Below are the code and all the weights of a small trained network. Each question names an input and a class and asks about switching units off, where a switched-off unit gives its printed mean instead of its output.

import numpy as np


def w(rows, s, z=0):
    codes = np.array(rows[::2]) - 128.0
    scale = np.full(codes.shape[1], s)
    scale[-1] = z or s
    return codes * scale


def norm(h):
    return h / np.sqrt((h * h).mean(-1, keepdims=True) + 1e-5)


def f(y):
    return y / 2 * (1 + np.tanh(0.7978845608 * (y + 0.044715 * y**3)))


def log_softmax(a):
    a = a - a.max(-1, keepdims=True)
    return a - np.log(np.exp(a).sum(-1, keepdims=True))


def net(x, mask):
    res = np.array(x, float).reshape(1, 8) / 4 @ E
    u = 0
    for l in range(2):
        y = f(norm(res) @ A[l][:, :-1].T + A[l][:, -1])
        res = res + np.where(mask[u : u + 11], y, B[l][:, -1]) @ B[l][:, :-1]
        u += 11
    return log_softmax(norm(res)[-1] @ U[:, :-1].T + U[:, -1])


A, B = {}, {}
E = w([
[127,127,127,128],'x0',
[120,129,136,131],'x1',
[125,128,130,128],'x2',
[91,3,128,121],'x3',
[61,129,32,135],'x4',
[108,137,102,42],'x5',
[134,127,127,127],'x6',
[124,129,128,129],'x7',
],0.0054)
A[0] = w([
[42,238,1,190,25],'0.n1',
[108,198,74,175,50],'0.n2',
[131,90,140,77,124],'0.n3',
[78,163,137,14,239],'0.n4',
[99,187,97,91,15],'0.n5',
[35,61,51,165,105],'0.n6',
[68,193,124,172,242],'0.n7',
[112,169,165,84,67],'0.n8',
[165,156,159,114,174],'0.n9',
[160,204,172,93,2],'0.n10',
[107,123,133,138,133],'0.n11',
],0.009,0.0018)
B[0] = w([
[181,2,138,109,254],'0.n1',
[225,70,207,159,174],'0.n2',
[99,109,244,63,146],'0.n3',
[194,161,77,33,187],'0.n4',
[175,96,85,167,148],'0.n5',
[84,147,79,125,238],'0.n6',
[203,85,84,154,184],'0.n7',
[150,183,117,116,135],'0.n8',
[36,125,90,195,151],'0.n9',
[88,248,93,80,162],'0.n10',
[145,83,112,110,133],'0.n11',
],0.0057,0.0064)
A[1] = w([
[118,206,145,145,112],'1.n1',
[67,93,115,151,157],'1.n2',
[147,113,183,154,116],'1.n3',
[169,90,122,101,183],'1.n4',
[8,130,136,134,59],'1.n5',
[139,200,131,211,3],'1.n6',
[131,95,120,138,80],'1.n7',
[86,38,111,128,120],'1.n8',
[65,130,155,111,105],'1.n9',
[96,133,31,137,160],'1.n10',
[117,123,126,81,89],'1.n11',
],0.012,0.0038)
B[1] = w([
[200,177,82,136,158],'1.n1',
[104,148,119,190,185],'1.n2',
[42,177,108,158,154],'1.n3',
[106,113,162,150,213],'1.n4',
[212,73,115,159,162],'1.n5',
[233,190,254,159,154],'1.n6',
[199,94,122,178,143],'1.n7',
[101,241,191,113,253],'1.n8',
[156,76,131,116,141],'1.n9',
[74,141,47,146,195],'1.n10',
[111,119,193,64,140],'1.n11',
],0.0063,0.006)
U = w([
[197,199,180,196,235],'0',
[44,107,222,222,183],'1',
[162,223,60,59,136],'2',
[100,81,231,29,35],'3',
[202,22,124,225,185],'4',
[27,89,39,223,186],'5',
[202,51,10,85,102],'6',
[10,107,24,55,3],'7',
],0.014,0.0019)

Each question gives the input, the list of numbers given to net, and the class t.
The units are the neurons (one row each of A and B). Each row of codes is followed by its name. A weight is (code - 128) times the scale printed after its matrix; where a second scale follows, it is the last column's (A, B and U).
mask holds one flag per neuron, layer by layer. A switched-off neuron (its flag False) gives its mean, the last column of its row in B, instead of its output. The means were averaged over made-up inputs and are rounded, as every weight is.
A unit's drop is (log p(t) with every unit on - log p(t) with that unit switched off) / (log p(t) with every unit on - log p(t) with every unit switched off).
most important unit: the unit with the biggest drop
k most important neurons: the k neurons with the biggest drops, biggest first
top k neurons in layer l: the k neurons of layer l with the biggest drops, biggest first
drop of u: that unit's drop, to one decimal
input [-8,-6,0,-2,8,6,-2,7], class 6: most important neuron : (0.n1)
input [3,-6,7,0,7,-4,4,-4], class 4: 2 most important neurons : (0.n1 0.n2)
input [-1,-7,2,0,7,4,7,5], class 6: top 2 neurons in layer 0 : (0.n1 0.n4)
input [-8,-1,-6,-7,2,-8,1,3], class 4: 2 most important neurons : (1.n8 0.n1)
input [8,6,-6,-5,-7,2,3,7], class 2: 2 most important neurons : (0.n10 0.n2)
input [-3,5,-3,-7,-6,2,-7,-6], class 2: top 2 neurons in layer 0 : (0.n10 0.n2)
input [4,-6,1,2,-1,-1,-5,-4], class 1: 2 most important neurons : (0.n4 0.n10)
input [-2,-7,6,-6,1,4,-2,8], class 6: 2 most important neurons : (1.n8 0.n1)
input [6,7,-5,-2,6,-1,-7,7], class 4: 2 most important neurons : (0.n1 0.n2)
input [8,-3,-4,1,-4,-3,5,4], class 1: top 2 neurons in layer 0 : (0.n6 0.n10)
input [-5,6,1,3,3,-7,0,2], class 5: 2 most important neurons : (0.n6 1.n10)
input [-2,7,7,-1,-8,6,2,-3], class 2: top 2 neurons in layer 0 : (0.n1 0.n10)
input [5,-7,0,4,0,6,7,0], class 3: 3 most important neurons : (0.n3 1.n11 0.n10)
input [4,3,0,8,-2,-4,1,8], class 1: most important unit : 1.n8
input [8,-3,-4,0,3,0,-1,-8], class 4: top 3 neurons in layer 0 : (0.n1 0.n2 0.n10)
input [8,8,-8,5,2,-7,3,-2], class 5: top 2 neurons in layer 1 : (1.n10 1.n6)
input [-7,4,-3,-8,1,6,7,-8], class 6: drop of 0.n10 : -0.3
input [-5,5,-3,-4,5,4,-7,1], class 6: drop of 0.n4 : 0.1
input [0,6,2,4,3,-6,8,6], class 5: drop of 0.n5 : 0.0
input [-7,-3,8,3,2,2,7,1], class 7: most important unit : 0.n6
